Below are the code and all the weights of a small trained network. Each question names an input and a class and asks about switching units off, where a switched-off unit gives its printed mean instead of its output.

import numpy as np


def w(rows, s, z=0):
    codes = np.array(rows[::2]) - 128.0
    scale = np.full(codes.shape[1], s)
    scale[-1] = z or s
    return codes * scale


def f(y):
    return np.maximum(y, 0)


def log_softmax(a):
    a = a - a.max(-1, keepdims=True)
    return a - np.log(np.exp(a).sum(-1, keepdims=True))


def net(x, mask):
    res = np.array(x, float).reshape(1, 5) / 4 @ E
    y = f(res @ A[0][:, :-1].T + A[0][:, -1])
    res = res + np.where(mask, y, B[0][:, -1]) @ B[0][:, :-1]
    return log_softmax(res[-1] @ U[:, :-1].T + U[:, -1])


A, B = {}, {}
E = w([
[92,217,197],'x0',
[156,223,176],'x1',
[97,150,99],'x2',
[29,133,229],'x3',
[250,33,200],'x4',
],0.011)
A[0] = w([
[255,153,30,167],'n1',
[56,112,158,27],'n2',
[145,161,169,1],'n3',
[135,39,229,66],'n4',
[62,135,237,118],'n5',
[191,222,211,117],'n6',
[174,189,207,205],'n7',
[80,230,61,182],'n8',
],0.0085,0.0064)
B[0] = w([
[101,120,88,244],'n1',
[95,125,190,158],'n2',
[130,141,111,139],'n3',
[127,104,200,207],'n4',
[128,149,182,231],'n5',
[133,161,63,211],'n6',
[122,199,88,225],'n7',
[96,151,6,239],'n8',
],0.013,0.011)
U = w([
[160,84,171,186],'0',
[193,62,14,82],'1',
[62,104,33,85],'2',
[245,227,119,64],'3',
[144,138,39,254],'4',
[117,200,108,112],'5',
[7,123,110,24],'6',
],0.013,0.0093)

Each question gives the input, the list of numbers given to net, and the class t.
The units are the neurons (one row each of A and B). Each row of codes is followed by its name. A weight is (code - 128) times the scale printed after its matrix; where a second scale follows, it is the last column's (A, B and U).
mask holds one flag per neuron, in row order. A switched-off neuron (its flag False) gives its mean, the last column of its row in B, instead of its output. The means were averaged over made-up inputs and are rounded, as every weight is.
A unit's drop is (log p(t) with every unit on - log p(t) with that unit switched off) / (log p(t) with every unit on - log p(t) with every unit switched off).
The circuit of an input: a set's keep is (log p(t) with only the set's units on - log p(t) with every unit switched off) / (log p(t) with every unit on - log p(t) with every unit switched off). Starting from all 8 units, units are removed one at a time, each time the one whose removal leaves the highest keep (on an exact tie, the one counted first), for as long as the keep stays at least 0.8.
units of the circuit, in order: the units of the circuit, biggest drop first
unit that matters most: the unit with the biggest drop
k most important neurons: the k neurons with the biggest drops, biggest first
drop of u: that unit's drop, to one decimal
input [8,7,-7,-8,-5], class 4: units of the circuit, in order -> (n8)
input [-4,-4,-5,0,5], class 0: units of the circuit, in order -> (n8 n4)
input [-2,2,-1,-4,-1], class 1: units of the circuit, in order -> (n7 n5)
input [6,4,-3,1,-8], class 4: 3 most important neurons -> (n8 n6 n4)
input [-7,6,3,-3,-2], class 1: units of the circuit, in order -> (n7 n5)
input [-4,8,0,-4,5], class 1: 4 most important neurons -> (n1 n5 n2 n4)
input [1,6,-6,-6,1], class 4: 2 most important neurons -> (n1 n5)
input [-3,4,5,-5,-7], class 2: units of the circuit, in order -> (n8 n1)
input [0,-4,-8,-3,5], class 0: 4 most important neurons -> (n8 n4 n6 n7)
input [0,-2,6,0,5], class 0: 3 most important neurons -> (n8 n6 n7)
input [5,-4,-7,3,3], class 0: 2 most important neurons -> (n8 n4)
input [2,2,6,3,2], class 3: 2 most important neurons -> (n1 n8)
input [8,0,-2,-1,-5], class 4: drop of n8 -> 1.0
input [-2,-8,7,2,4], class 0: drop of n4 -> 0.1
input [-1,-5,5,-2,7], class 0: drop of n3 -> 0.0
input [-4,6,4,-2,1], class 1: unit that matters most -> n5
input [-7,4,-7,2,5], class 0: drop of n4 -> 0.3
